Here is a tiny trained network, its code and every weight. The questions are about switching its units off for an input and a target symbol, where a switched-off unit gives its printed mean instead of its output.

import numpy as np


def w(rows, s, z=0):
    codes = np.array(rows[::2]) - 128.0
    scale = np.full(codes.shape[1], s)
    scale[-1] = z or s
    return codes * scale


def f(y):
    return np.maximum(y, 0)


def softmax(a):
    e = np.exp(a - a.max(-1, keepdims=True))
    return e / e.sum(-1, keepdims=True)


def log_softmax(a):
    a = a - a.max(-1, keepdims=True)
    return a - np.log(np.exp(a).sum(-1, keepdims=True))


def net(x, mask):
    ids = ['βεζημστφ'.index(c) for c in x.split()]
    T = len(ids)
    res = E[ids] + P[:T]
    u = 0
    for l in range(2):
        q, k, v = (res @ M[l].T for M in (Q, K, V))
        z = softmax(np.where(np.tri(T) > 0, q @ k.T / 2**0.5, -1e9)) @ v
        res = res + np.where(mask[u], z, O[l][:, -1]) @ O[l][:, :-1]
        u += 1
        y = f(res @ A[l][:, :-1].T + A[l][:, -1])
        res = res + np.where(mask[u : u + 12], y, B[l][:, -1]) @ B[l][:, :-1]
        u += 12
    return log_softmax(res[-1] @ U[:, :-1].T + U[:, -1])


Q, K, V, O, A, B = {}, {}, {}, {}, {}, {}
E = w([
[222,152,235],'β',
[116,119,63],'ε',
[104,234,57],'ζ',
[119,139,88],'η',
[50,188,209],'μ',
[161,252,178],'σ',
[135,137,72],'τ',
[221,102,107],'φ',
],0.019)
P = w([
[209,254,188],'0',
[138,156,196],'1',
[157,127,125],'2',
[121,139,153],'3',
[186,129,49],'4',
[146,200,178],'5',
[135,166,146],'6',
[156,154,113],'7',
[107,122,136],'8',
[125,99,71],'9',
[114,103,97],'10',
[101,156,193],'11',
],0.0073)
Q[0] = w([
[79,108,177],'L0H0',
[254,74,192],'L0H0',
],0.0083)
K[0] = w([
[152,130,103],'L0H0',
[253,198,217],'L0H0',
],0.0049)
V[0] = w([
[2,129,108],'L0H0',
[84,126,173],'L0H0',
],0.011)
O[0] = w([
[208,255,67,3],'L0H0',
[122,215,92,91],'L0H0',
],0.0079,0.0055)
A[0] = w([
[89,123,83,182],'L0N0',
[108,143,171,158],'L0N1',
[12,180,141,87],'L0N2',
[159,124,73,255],'L0N3',
[122,104,92,149],'L0N4',
[82,214,83,108],'L0N5',
[178,151,162,126],'L0N6',
[200,38,157,130],'L0N7',
[107,58,102,120],'L0N8',
[174,250,128,98],'L0N9',
[217,140,125,118],'L0N10',
[32,170,49,81],'L0N11',
],0.012,0.006)
B[0] = w([
[117,203,137,194],'L0N0',
[94,40,85,207],'L0N1',
[144,152,43,199],'L0N2',
[71,172,117,240],'L0N3',
[73,186,246,170],'L0N4',
[193,121,105,230],'L0N5',
[121,115,153,176],'L0N6',
[253,202,86,252],'L0N7',
[75,61,148,190],'L0N8',
[138,105,153,254],'L0N9',
[60,59,197,150],'L0N10',
[226,129,151,206],'L0N11',
],0.0071)
Q[1] = w([
[208,253,81],'L1H0',
[23,200,126],'L1H0',
],0.006)
K[1] = w([
[103,149,255],'L1H0',
[154,113,221],'L1H0',
],0.0087)
V[1] = w([
[155,136,5],'L1H0',
[42,167,2],'L1H0',
],0.0076)
O[1] = w([
[134,123,3,85],'L1H0',
[105,152,155,1],'L1H0',
],0.015,0.0084)
A[1] = w([
[81,18,124,73],'L1N0',
[130,31,179,156],'L1N1',
[191,216,255,72],'L1N2',
[107,112,50,192],'L1N3',
[200,222,99,7],'L1N4',
[199,88,34,142],'L1N5',
[222,81,206,73],'L1N6',
[135,170,77,4],'L1N7',
[4,67,185,42],'L1N8',
[72,27,46,79],'L1N9',
[117,121,234,110],'L1N10',
[103,110,167,167],'L1N11',
],0.0089,0.0029)
B[1] = w([
[134,75,2,147],'L1N0',
[173,206,101,199],'L1N1',
[208,152,34,246],'L1N2',
[182,134,217,149],'L1N3',
[176,48,96,188],'L1N4',
[104,222,193,196],'L1N5',
[2,163,62,254],'L1N6',
[199,81,93,143],'L1N7',
[220,69,211,146],'L1N8',
[41,79,142,142],'L1N9',
[87,111,100,190],'L1N10',
[116,43,147,154],'L1N11',
],0.005,0.0098)
U = w([
[101,99,111,117],'β',
[177,87,247,159],'ε',
[153,154,129,2],'ζ',
[171,33,189,132],'η',
[81,31,60,102],'μ',
[124,103,166,143],'σ',
[97,112,106,151],'τ',
[75,156,153,248],'φ',
],0.013,0.0041)

Each question gives the input, a string of symbols that net reads in full, and the target symbol t.
The units are the heads (2 rows each of Q, K, V and O) and the neurons (one row each of A and B). Each row of codes is followed by its name. A weight is (code - 128) times the scale printed after its matrix; where a second scale follows, it is the last column's (O, A, B and U).
mask holds one flag per unit, layer by layer, with each layer's heads first. A switched-off unit (its flag False) gives its mean, the last column of its rows in O or B, instead of its output. The means were averaged over made-up inputs and are rounded, as every weight is.
A unit's drop is (log p(t) with every unit on - log p(t) with that unit switched off) / (log p(t) with every unit on - log p(t) with every unit switched off).
The circuit of an input: a set's keep is (log p(t) with only the set's units on - log p(t) with every unit switched off) / (log p(t) with every unit on - log p(t) with every unit switched off). Starting from the 12 units with the biggest drops (on a tie, the unit counted first), units are removed one at a time, each time the one whose removal leaves the highest keep (on an exact tie, the one counted first), for as long as the keep stays at least 0.8.
units of the circuit, in order: the units of the circuit, biggest drop first
top k neurons: the k neurons with the biggest drops, biggest first
top k neurons in layer l: the k neurons of layer l with the biggest drops, biggest first
drop when u is switched off: that unit's drop, to one decimal
input τ τ φ ζ σ σ φ τ μ, target μ: units of the circuit, in order	(L0N7; L1H0)
input τ ε ε ε ε τ, target φ: top neuron	(L0N7)
input β β β σ η β β ε, target η: top 2 neurons	(L1N8; L0N8)
input η φ φ σ, target μ: units of the circuit, in order	(L0N7; L0H0; L1H0)
input σ η τ, target ε: top 2 neurons in layer 1	(L1N6; L1N8)
input β μ ζ μ, target ζ: top 2 neurons in layer 1	(L1N2; L1N6)
input β ε φ τ β τ ε ζ φ, target μ: units of the circuit, in order	(L0H0; L1N0)
input σ ε ε, target ε: top 2 neurons	(L1N6; L0N7)
input β β ε η τ μ β, target μ: top 2 neurons	(L1N6; L0N1)
input σ ε η, target ε: top 2 neurons in layer 0	(L0N7; L0N5)
input β β σ τ ζ ε σ ε τ η ζ φ, target μ: top 4 neurons	(L0N8; L1N0; L1N9; L0N11)
input σ σ τ, target ε: top 2 neurons in layer 1	(L1N8; L1N6)
input σ σ φ τ σ ζ σ μ μ ε ζ, target ζ: top 2 neurons	(L1N2; L0N11)
input φ μ μ η, target ζ: units of the circuit, in order	(L0H0)
input β σ σ τ μ τ φ τ β, target μ: top 2 neurons in layer 0	(L0N1; L0N8)
input ε ε η, target φ: top 3 neurons in layer 0	(L0N7; L0N5; L0N2)
input β σ σ, target η: top 2 neurons in layer 0	(L0N7; L0N1)
input σ σ ε, target ε: top 2 neurons in layer 1	(L1N8; L1N6)
input ζ ζ μ ζ ζ, target ζ: top 2 neurons in layer 0	(L0N11; L0N5)
input μ σ μ τ, target ζ: top neuron	(L0N1)
input β β η, target η: drop when L1H0 is switched off	0.1
input ε η τ ε ε ε, target φ: drop when L1N10 is switched off	0.0
